Group and class of each row
[ -6  -2   3   1  -7  -2  -7  -1   6   5   7  -3   8  -9   3  -4  -8   7
  12   4   1  -8  22   0  -7   4  12  -7  13  11  -3   5  28 -22 -11   6
  -1   9   1 -10   2 -19  -7  -1  -2   1  -1  -3 -11   1 -14  13  10  -4
 -10  31  11  -3   9  -1   9   5  -2 -11 -31   4 -60  14  -3  18  -2  -5
  -6]	q373 (73)
[  1  -3  -8   8   1 -10   8   9   2  -4   7  -2  -1  -1  -9  -9  -8   0
   5  -5  -5   0  -7  -6   5   1   3   2   7   2   4  -1  -9  12  10   4
  10  16   6   8   0   8  -3   6  -7  13  -2  -2 -10  -4   9   2  -5   5
  -6   2   1  -8  -1   0  -5   3 -10   8  -4   3  -1   7   5   1   1   9
   5]	q878 (65)
[ 13  -3   8   3  -2  -1  -1   3  -6   3   8  -5   9 -26  -3   8   3   0
   9  -9  -3   8  -5   7  -7   7  10 -10   8  -2   4   0   8  -4  -4   3
   1   2  15  -2  -4  12   0   4 -11  -5  -4  -4  -5  -9  17   6  -4   3
 -11   2   6  -3  13  -8  -1  -2  -5  12  -3   1 -60   1   7  12   5   2
   5]	q373 (73)
[-12  -2  -2  -2  -2   0  10  -2   3  -1  -6  -2 -13  14   8  -8   4   2
   8  -1  -2 -10   7 -10   2  -7   4   9  -5   2   4  -5   5   3  24  -2
  -1   5   1   6   0 -26   2   1   0  -5   3  -4   5   8  -2  -2   4  -5
   8   1   2   6  -9   2  -3  -3   1  -5   9   3  21   4  -2  -5   1   2
 -14]	q206 (67)
[ -1  -1  -4  -5  -3   0  -4   7   4  -4   3  -6   5 -26   0  -5 -16   3
   3   2 -11  -2  23 -13   8   3  17  -5   0   3  -2  -5  20   2 -18   1
  -3  -6  -8 -21  12   2  -7  -5  -5   7  -5   3   8  -3  -8   5   9  11
  -3  12  16  -3  19   2  15 -18   0  -5 -12  -7 -15   9  -3  10   2  -2
 -11]	q878 (84)
[ -6  -4   3  -4  -2   1   3   9  -1  -4   6  -3   1 -10  10   3   8   5
  10  -2  -5  -3   7   8  -3   1   8  -2   9   1  -1   0  27  -5   2   1
  -3  -8   0  -7  -1  -8   4   0  -4 -10  -3  -3  -6   6   2   4   6  -1
   1  12   5   5  15  -4   8  13  -1   2   7  -1 -38  -2   7   7   1  -3
  -7]	q373 (66)
[ -7  -1  -4   1   0   1  -8   1   8   7  -5   9  -8  31   4  -3   2  -1
   9  -5   1 -11   9  -9   1  -5   6   7  -3   7   1 -13   1   4  24   7
   0  10  -7   1   6 -19  -2   1   4  -2   0  -6   3   5  -4   1   1  -5
   4   1  -6  -7 -13   5   1  -8   7  -9  -8   4  14   8  -1 -13  -1   4
 -16]	q206 (83)
[  6  -4   4  -6  -5  -6  13   7   1 -10   2   0 -10 -18  -2  -8  -4   7
  15  -8 -10   6   7 -14   9   0  34   0  -4  -1   6   0  11   5  11   0
  -2  -8  10 -14   5  12  -7  13  -7   2  -4  -7   0   6  16  10   0   9
  -3  -7   7  -6  27   0   2 -13 -10   8  -8   2   0  -5   2  -4   5   4
   3]	q878 (65)
[ -7   1  -7   2   1   0   5  -1   7   4 -10   1  -5  11   7  -6  -8   0
   3   0  -3 -12  14 -14   7  -9   2  10  -4  11   2 -15   4  11  15   7
   1  11 -11  -3   8 -30   2  -1   0 -10  -1  -4   6  -2 -14  -3   6   0
   0   0   0 -17 -13   3   3 -12   1 -13   1   2  21  15  -4 -10  -1   2
 -14]	q206 (67)
[ -2  -2  -3  -2  -3  -7  -3   6   7   4   0   5  11 -19  -4  -4  -8  -1
  -4  -2  -1  -8  -1   1   4  -2  -1  -2   3   7   0 -14 -18   8   5  -1
  -7   6 -11  -5  13 -13  -3   2  -2  23  -3   1   4  -8  -1   6  15   9
  -1 -13   4 -10  -9   1  14  -9   2  -3   3   3  25  14  -5  -2  -1   0
 -13]	q878 (82)
